Below is a small trained network, with its code and all its weights. Each question gives an input and a class and asks what happens when units are switched off, that is, made to give their printed mean instead of their output.

import numpy as np


def w(rows, s, z=0):
    codes = np.array(rows[::2]) - 128.0
    scale = np.full(codes.shape[1], s)
    scale[-1] = z or s
    return codes * scale


def f(y):
    return np.maximum(y, 0)


def log_softmax(a):
    a = a - a.max(-1, keepdims=True)
    return a - np.log(np.exp(a).sum(-1, keepdims=True))


def net(x, mask):
    res = np.array(x, float).reshape(1, 6) / 4 @ E
    y = f(res @ A[0][:, :-1].T + A[0][:, -1])
    res = res + np.where(mask, y, B[0][:, -1]) @ B[0][:, :-1]
    return log_softmax(res[-1] @ U[:, :-1].T + U[:, -1])


A, B = {}, {}
E = w([
[38,244,20,195,151,88,104,147,169,31],'x0',
[50,120,121,161,217,233,252,11,240,198],'x1',
[8,161,99,68,35,252,47,89,59,189],'x2',
[213,228,230,227,46,215,170,45,84,32],'x3',
[129,133,129,123,122,129,133,132,131,136],'x4',
[82,52,238,227,135,215,13,220,232,91],'x5',
],0.0041)
A[0] = w([
[199,202,216,209,49,199,154,65,92,44,66],'N1',
[178,65,181,93,117,151,140,114,110,176,75],'N2',
[57,105,145,159,216,217,231,8,227,190,9],'N3',
[166,128,136,110,75,80,63,192,60,94,48],'N4',
[76,58,81,78,171,93,97,190,161,187,65],'N5',
[207,213,226,224,37,209,158,57,89,34,56],'N6',
[158,203,33,43,107,58,219,44,30,158,111],'N7',
[46,10,50,37,199,68,76,232,177,223,5],'N8',
[81,72,197,197,121,185,36,210,205,102,52],'N9',
[192,50,202,80,112,158,142,112,105,196,49],'N10',
[185,53,193,85,115,154,142,113,108,187,61],'N11',
[172,127,138,104,61,66,42,210,46,86,25],'N12',
[8,166,103,74,26,245,39,95,55,189,103],'N13',
[64,218,61,173,148,106,105,149,171,57,66],'N14',
[62,230,52,171,145,105,111,141,164,52,70],'N15',
[171,128,138,106,64,69,47,206,49,86,27],'N16',
[52,235,41,182,151,102,102,149,176,37,55],'N17',
[179,63,182,91,116,151,139,115,109,177,74],'N18',
[198,44,210,73,108,159,144,110,100,204,31],'N19',
[195,46,205,77,111,159,143,112,104,198,37],'N20',
[25,161,108,87,44,218,55,101,65,174,114],'N21',
[252,101,150,197,236,24,193,185,204,62,128],'N22',
[79,70,200,202,120,189,31,214,209,101,46],'N23',
[24,160,108,85,43,222,54,100,64,178,110],'N24',
[62,107,133,145,199,192,199,41,210,178,41],'N25',
[168,128,136,107,68,73,52,201,52,89,39],'N26',
[163,220,4,12,103,34,249,21,11,172,106],'N27',
[64,221,61,171,147,108,109,144,168,59,68],'N28',
[188,50,198,82,114,156,142,113,107,193,59],'N29',
[169,129,137,103,61,66,40,210,46,84,27],'N30',
[59,225,53,177,149,105,104,149,172,49,63],'N31',
[194,196,207,202,54,194,152,70,94,54,69],'N32',
],0.0041,0.0022)
B[0] = w([
[57,185,72,45,206,61,65,40,137,185,214],'N1',
[97,90,96,169,95,115,136,110,74,153,167],'N2',
[221,249,12,132,51,204,209,214,223,201,211],'N3',
[185,190,66,136,95,176,171,158,188,169,183],'N4',
[80,177,86,73,188,81,79,48,133,171,177],'N5',
[47,193,63,27,218,51,56,27,139,195,226],'N6',
[208,74,206,185,226,223,24,170,140,117,226],'N7',
[57,202,63,37,217,56,56,12,138,199,206],'N8',
[203,86,178,165,217,197,37,131,138,132,192],'N9',
[80,74,77,192,79,107,139,90,51,170,178],'N10',
[93,86,92,176,93,113,136,109,67,158,174],'N11',
[197,203,51,138,88,186,182,165,203,181,197],'N12',
[234,43,212,90,97,35,207,51,212,29,244],'N13',
[110,55,94,194,77,116,143,88,52,174,176],'N14',
[110,55,100,194,84,118,138,94,52,169,180],'N15',
[198,204,49,138,87,186,183,167,203,182,194],'N16',
[110,52,95,198,78,116,143,91,47,173,187],'N17',
[91,86,91,176,91,113,137,106,67,158,168],'N18',
[81,71,75,196,78,106,140,92,47,172,182],'N19',
[82,74,78,190,81,107,138,94,51,170,179],'N20',
[207,63,196,101,106,56,187,73,191,57,225],'N21',
[201,47,211,86,85,31,202,48,187,41,205],'N22',
[204,85,179,165,220,200,35,131,139,133,195],'N23',
[209,62,196,100,105,55,189,72,192,57,226],'N24',
[201,221,43,130,73,187,184,186,199,179,192],'N25',
[189,195,61,137,93,179,175,161,194,174,191],'N26',
[224,62,222,201,246,242,2,179,143,113,254],'N27',
[108,50,94,200,77,116,142,86,47,176,176],'N28',
[88,81,87,181,88,111,137,102,61,163,177],'N29',
[206,209,41,140,81,192,191,175,210,189,198],'N30',
[109,51,93,199,75,116,143,85,47,177,180],'N31',
[63,180,76,54,200,67,70,49,137,178,207],'N32',
],0.0045,0.0055)
U = w([
[158,227,59,135,75,204,190,170,195,164,88],'0',
[60,177,98,37,198,58,55,86,122,158,97],'1',
[165,85,201,190,204,223,25,152,116,108,105],'2',
[79,75,102,214,52,101,159,116,1,147,108],'3',
[165,82,204,88,90,36,207,107,186,29,113],'4',
[118,145,142,119,120,134,128,137,126,112,255],'5',
[52,179,184,87,126,149,156,193,72,72,136],'6',
[17,181,185,91,97,154,143,211,86,52,51],'7',
],0.0082,0.0086)

Each question gives the input, the list of numbers given to net, and the class t.
The units are the neurons (one row each of A and B). Each row of codes is followed by its name. A weight is (code - 128) times the scale printed after its matrix; where a second scale follows, it is the last column's (A, B and U).
mask holds one flag per neuron, in row order. A switched-off neuron (its flag False) gives its mean, the last column of its row in B, instead of its output. The means were averaged over made-up inputs and are rounded, as every weight is.
A unit's drop is (log p(t) with every unit on - log p(t) with that unit switched off) / (log p(t) with every unit on - log p(t) with every unit switched off).
The circuit of an input: a set's keep is (log p(t) with only the set's units on - log p(t) with every unit switched off) / (log p(t) with every unit on - log p(t) with every unit switched off). Starting from the 12 units with the biggest drops (on a tie, the unit counted first), units are removed one at a time, each time the one whose removal leaves the highest keep (on an exact tie, the one counted first), for as long as the keep stays at least 0.8.
circuit, biggest first: the units of the circuit, biggest drop first
most important unit: the unit with the biggest drop
top k neurons: the k neurons with the biggest drops, biggest first
drop when u is switched off: that unit's drop, to one decimal
input [6,-5,5,7,-5,-2], class 1: top 4 neurons => (N6 N1 N32 N3)
input [4,-2,0,-4,-2,-5], class 2: circuit, biggest first => (N27 N7)
input [-2,7,4,8,7,7], class 1: top 3 neurons => (N6 N1 N32)
input [7,-3,7,-2,-3,1], class 3: circuit, biggest first => (N17 N31)
input [-4,-3,8,-2,-4,6], class 4: circuit, biggest first => (N13 N24)
input [-4,3,-6,6,6,-4], class 1: top 4 neurons => (N6 N1 N32 N13)
input [-2,-2,0,-8,-8,7], class 1: top neuron => (N8)
input [7,-4,-2,8,6,-5], class 1: top 3 neurons => (N6 N1 N32)
input [-5,-3,6,-8,8,7], class 1: top 3 neurons => (N8 N5 N27)
input [6,-1,2,7,-1,6], class 1: top 2 neurons => (N6 N1)
input [-1,-7,6,4,7,-5], class 0: circuit, biggest first => (N30 N12)
input [-6,7,-4,-4,3,1], class 0: top 2 neurons => (N3 N25)
input [-7,2,8,-7,-2,-6], class 4: top 4 neurons => (N13 N24 N21 N6)
input [-5,0,1,-8,4,6], class 1: most important unit => N8
input [2,0,8,5,4,-8], class 2: top 3 neurons => (N27 N7 N22)
input [5,-7,5,3,-2,-8], class 2: top 3 neurons => (N27 N7 N3)
input [-5,8,5,-1,-8,7], class 0: top 4 neurons => (N3 N25 N27 N7)
input [-3,-1,7,-6,0,-4], class 4: drop when N6 is switched off => 0.2
input [8,-5,2,-3,6,0], class 3: drop when N29 is switched off => 0.0
input [-7,4,2,5,1,1], class 3: drop when N20 is switched off => 0.1
input [8,7,8,-3,8,-6], class 3: drop when N14 is switched off => 0.4
input [-4,0,-4,-6,1,-1], class 1: circuit, biggest first => (N8)
input [-2,-5,1,1,0,-6], class 2: top 4 neurons => (N27 N7 N3 N25)
